Below are the code and all the weights of a small trained network. Each question names an input and a class and asks about switching units off, where a switched-off unit gives its printed mean instead of its output.

import numpy as np


def w(rows, s, z=0):
    codes = np.array(rows[::2]) - 128.0
    scale = np.full(codes.shape[1], s)
    scale[-1] = z or s
    return codes * scale


def f(y):
    return np.maximum(y, 0)


def log_softmax(a):
    a = a - a.max(-1, keepdims=True)
    return a - np.log(np.exp(a).sum(-1, keepdims=True))


def net(x, mask):
    res = np.array(x, float).reshape(1, 4) / 4 @ E
    y = f(res @ A[0][:, :-1].T + A[0][:, -1])
    res = res + np.where(mask, y, B[0][:, -1]) @ B[0][:, :-1]
    return log_softmax(res[-1] @ U[:, :-1].T + U[:, -1])


A, B = {}, {}
E = w([
[153,2,22,153,14,126,124],'x0',
[150,122,136,114,121,130,141],'x1',
[184,93,97,61,202,6,35],'x2',
[250,224,129,180,114,197,9],'x3',
],0.0094)
A[0] = w([
[184,151,123,132,111,152,89,67],'neuron 0',
[156,62,96,153,94,151,110,79],'neuron 1',
[69,87,110,104,101,93,170,120],'neuron 2',
[143,166,115,96,102,134,111,120],'neuron 3',
[122,89,95,159,105,159,108,48],'neuron 4',
[188,152,119,177,111,174,55,128],'neuron 5',
[90,109,154,93,147,121,146,112],'neuron 6',
[159,139,102,112,132,59,88,106],'neuron 7',
[147,94,64,176,55,122,100,46],'neuron 8',
[110,118,141,165,131,140,126,12],'neuron 9',
[170,105,49,151,90,131,147,86],'neuron 10',
[193,161,125,144,100,185,49,132],'neuron 11',
[121,211,212,126,184,144,131,2],'neuron 12',
[105,166,135,179,61,255,138,59],'neuron 13',
[183,141,124,123,136,122,173,167],'neuron 14',
[94,140,128,165,104,203,181,93],'neuron 15',
[177,110,71,59,176,77,32,55],'neuron 16',
[134,129,123,103,117,104,189,170],'neuron 17',
],0.012,0.0032)
B[0] = w([
[90,122,142,98,128,108,125,186],'neuron 0',
[174,180,117,67,200,193,82,187],'neuron 1',
[32,130,194,90,136,124,68,201],'neuron 2',
[95,105,123,149,144,150,135,154],'neuron 3',
[143,191,70,119,158,160,120,165],'neuron 4',
[33,81,222,99,102,96,48,227],'neuron 5',
[109,89,147,86,86,164,46,173],'neuron 6',
[186,85,105,149,84,108,175,195],'neuron 7',
[175,206,71,65,206,181,95,202],'neuron 8',
[125,156,99,131,107,87,109,136],'neuron 9',
[115,176,62,125,178,180,121,188],'neuron 10',
[3,46,232,52,85,152,30,232],'neuron 11',
[179,198,4,51,232,185,108,222],'neuron 12',
[204,103,142,218,82,74,231,231],'neuron 13',
[124,112,153,132,117,165,118,142],'neuron 14',
[178,113,141,184,58,31,195,200],'neuron 15',
[188,172,126,247,43,37,249,247],'neuron 16',
[88,103,152,114,157,76,79,167],'neuron 17',
],0.0077,0.015)
U = w([
[15,5,147,123,115,97,95,253],'0',
[255,82,112,228,70,41,192,75],'1',
[219,186,65,108,216,199,110,64],'2',
],0.0099,0.0024)

Each question gives the input, the list of numbers given to net, and the class t.
The units are the neurons (one row each of A and B). Each row of codes is followed by its name. A weight is (code - 128) times the scale printed after its matrix; where a second scale follows, it is the last column's (A, B and U).
mask holds one flag per neuron, in row order. A switched-off neuron (its flag False) gives its mean, the last column of its row in B, instead of its output. The means were averaged over made-up inputs and are rounded, as every weight is.
A unit's drop is (log p(t) with every unit on - log p(t) with that unit switched off) / (log p(t) with every unit on - log p(t) with every unit switched off).
The circuit of an input: a set's keep is (log p(t) with only the set's units on - log p(t) with every unit switched off) / (log p(t) with every unit on - log p(t) with every unit switched off). Starting from the 12 units with the biggest drops (on a tie, the unit counted first), units are removed one at a time, each time the one whose removal leaves the highest keep (on an exact tie, the one counted first), for as long as the keep stays at least 0.8.
circuit, biggest first: the units of the circuit, biggest drop first
unit that matters most: the unit with the biggest drop
top k neurons: the k neurons with the biggest drops, biggest first
drop when u is switched off: that unit's drop, to one decimal
input [-3,-8,-6,4], class 1: circuit, biggest first => (neuron 13)
input [-5,7,8,-7], class 1: top 2 neurons => (neuron 16; neuron 11)
input [4,1,-1,5], class 0: top 3 neurons => (neuron 11; neuron 5; neuron 12)
input [-7,-6,-2,-5], class 2: top 2 neurons => (neuron 12; neuron 11)
input [-3,5,-2,-2], class 2: top 3 neurons => (neuron 11; neuron 16; neuron 5)
input [-7,3,-5,-6], class 2: top 2 neurons => (neuron 12; neuron 11)
input [3,-7,5,-4], class 1: top 2 neurons => (neuron 11; neuron 16)
input [-7,2,1,7], class 0: top 3 neurons => (neuron 11; neuron 5; neuron 8)
input [-8,4,-4,8], class 0: top 2 neurons => (neuron 11; neuron 5)
input [4,1,1,-2], class 2: top 2 neurons => (neuron 11; neuron 5)
input [2,5,-1,2], class 0: top 2 neurons => (neuron 12; neuron 16)
input [8,4,8,-4], class 1: top 2 neurons => (neuron 16; neuron 12)
input [6,-4,3,4], class 2: top 2 neurons => (neuron 8; neuron 1)
input [7,3,-5,1], class 2: unit that matters most => neuron 8
input [-3,8,-2,3], class 0: top 2 neurons => (neuron 8; neuron 16)
input [-5,-1,-7,4], class 1: top 2 neurons => (neuron 13; neuron 15)
input [8,-1,0,5], class 2: drop when neuron 8 is switched off => 0.8
input [3,7,-5,8], class 0: drop when neuron 11 is switched off => 0.8
input [2,6,4,8], class 0: drop when neuron 11 is switched off => 0.3
input [-8,-7,5,-5], class 2: circuit, biggest first => (neuron 12)
input [-2,0,-3,0], class 1: drop when neuron 11 is switched off => 0.1
